Each row has a name. After each piece below comes the name of the row it's from, unless a question asks for something else. Each question is about the rows just above it. Places in a row count from 1.

[-15  -4   8  11  14  -6 -10 -14 -20  -1   9  30  40  -8 -31  26  16  26
 -18   1  16  22   2  -2  -1  -2  -2  -7  19] : q_455
[-15 -19  34  -8  13  -3  -7  16 -48 -27  -6  -3  -6  12  16   6   4  -8
  -3   5  -3  17  10  26  22 -14   2 -17  53] : q_488
[  0 -13  15  -7  18   4 -20  24 -50 -43 -10  -5 -17   2  23   2   1 -14
  13  13  -9  27   5  -7  28 -15   0 -30  36] : q_994
[ -7 -11  33  -8  18   9   1  22 -55 -40 -23   3   2   4  21   2  10  12
  11  -2 -14  17   9  12  25  -7  -2 -12  49] : q_926
[-17  -2   5   3  10 -18 -13 -17 -11   1   1  29  38  -6 -40  22   6  22
  -9   1   6  20  -9  -3  -3   0 -12   6  13] : q_347
[-13   0   3   6  18  -6 -14 -22 -23  -4   1  28  37 -17 -37  20  17  27
  -8   1  17  34 -16   0   3  20 -17  -3  27] : q_989
Changed q_926: [ -7 -11  33  -8  18   9   1  22 -55 -41 -23   3   2   4  21   2  10  12
  11  -2 -14  17   9  12  25  -7  -2 -12  49]. Place and old value:
10, [-40]
find: [-17  -2   5   3  10 -18 -13 -17 -11   1   1  29  38  -6 -40  22   6  22
  -9   1   6  20  -9  -3  -3   0 -12   6  13]
q_347

[-11 -13   1  17  31   7  35 -10   3  -5   7   7  13   4  12  -2 -26 -24
 -22 -28 -32  -2 -10  -9  -1  -2  15  -8  -2  16  14  -2 -17 -18] = q_530
[ 18  31   0   8 -10  16 -15  -3  -2   1  33  52  20  10  17  19  16  -8
   1 -26 -13  -7   1  16   5  -6  -9  -2  21   2 -15  -4  20   5] = q_606
[  8 -16   5   1 -54  -7   0  13 -17  -5 -20  -8   0  15  27  16  -7 -12
 -11   8  29  -1   0 -32   4   8  27   2  -3   0  11  -9 -11  -4] = q_106
[ -5 -12 -17  16  10  -9 -23  14  -3   1  37 -16 -36  -5 -19 -34 -44 -39
  -3  15  24  -7  12  37  14  -3  -6 -10  -3   9  11  20  -4  -7] = q_622
[-11 -13   1  17  31   7  35  38   3  -5   7   7  13   4  12  -2 -26 -24
 -22 -28 -32  -2  37  17  -5  -8  -9 -26  -7  -4   5 -10  -5   3] = q_263
find: [ 18  31   0   8 -10  16 -15  -3  -2   1  33  52  20  10  17  19  16  -8
   1 -26 -13  -7   1  16   5  -6  -9  -2  21   2 -15  -4  20   5]
q_606
find: [-17  -5 -20]
q_106

[  0 -34  12 -21  16  16   3  32  22  15  30  29   3   9  -9  -1 -15   6
   8 -12  47  15   8  20   8 -13  19   9 -14 -12  -7  15   4 -12  -1  11
  -1  15  24 -11 -46] = q_936
[ -2  -1   3  -1  -1   5  -1   1  10  -8 -12  11  -1   4  -2 -16   3   6
  -3   1  -4 -15   4  -3   1   1  -1   6 -18 -12  -3  -5  -6  -1   3   3
  -7   7  -2  -1  -4] = q_304
[ -2  -1   3  -1  -1   5  -1   1  10  -8 -12  11  -1   4  -2  -3   3   6
  -3   1  -4   5   3  10  -2  -4  10   6  -4  -4   1   7   1  -8  -6   9
  -1   7  12  -7 -16] = q_159
[  2   4  -7  -7   0   0   5   5   3  -2   1  11  -2  -4   7   6   0   2
   3 -15  -5   1   0   6  -5  -1   5   5   0   0   4   4   0  -5  -8   8
  -1   2   6  -6  -4] = q_518
[  1  -7  -2 -11   5   4  -7  13   9   3   9  17   0   0   3   4  -5   3
   5  -6  11   5   3  10  -2  -4  10   6  -4  -4   1   7   1  -8   8   4
  -8   9  -5  -1  -4] = q_824
[  0 -34  12 -21  16  16 -34  32  22  15  30  29   3   9  -9  -1 -15   6
   8 -12  47  15   8  20   8 -13  19   9 -14 -12  -7  15   4 -12  -1  11
  -1  15  24 -11 -46] = q_466
[  4  -6   2  -7   7   3   3   5  10  -1 -16  12   9   3   1  -3   2   7
   2   1  -4  -5  -3  -4  -3   9   0   4 -15  -5  -1  -3   1  -8  -5   2
  -6   3   1  -1  -4] = q_883
find: [  2   4  -7  -7   0   0   5   5   3  -2   1  11  -2  -4   7   6   0   2
   3 -15  -5   1   0   6  -5  -1   5   5   0   0   4   4   0  -5  -8   8
  -1   2   6  -6  -4]
q_518
Which row holds this, read backwards? [-5  0  4]
q_518

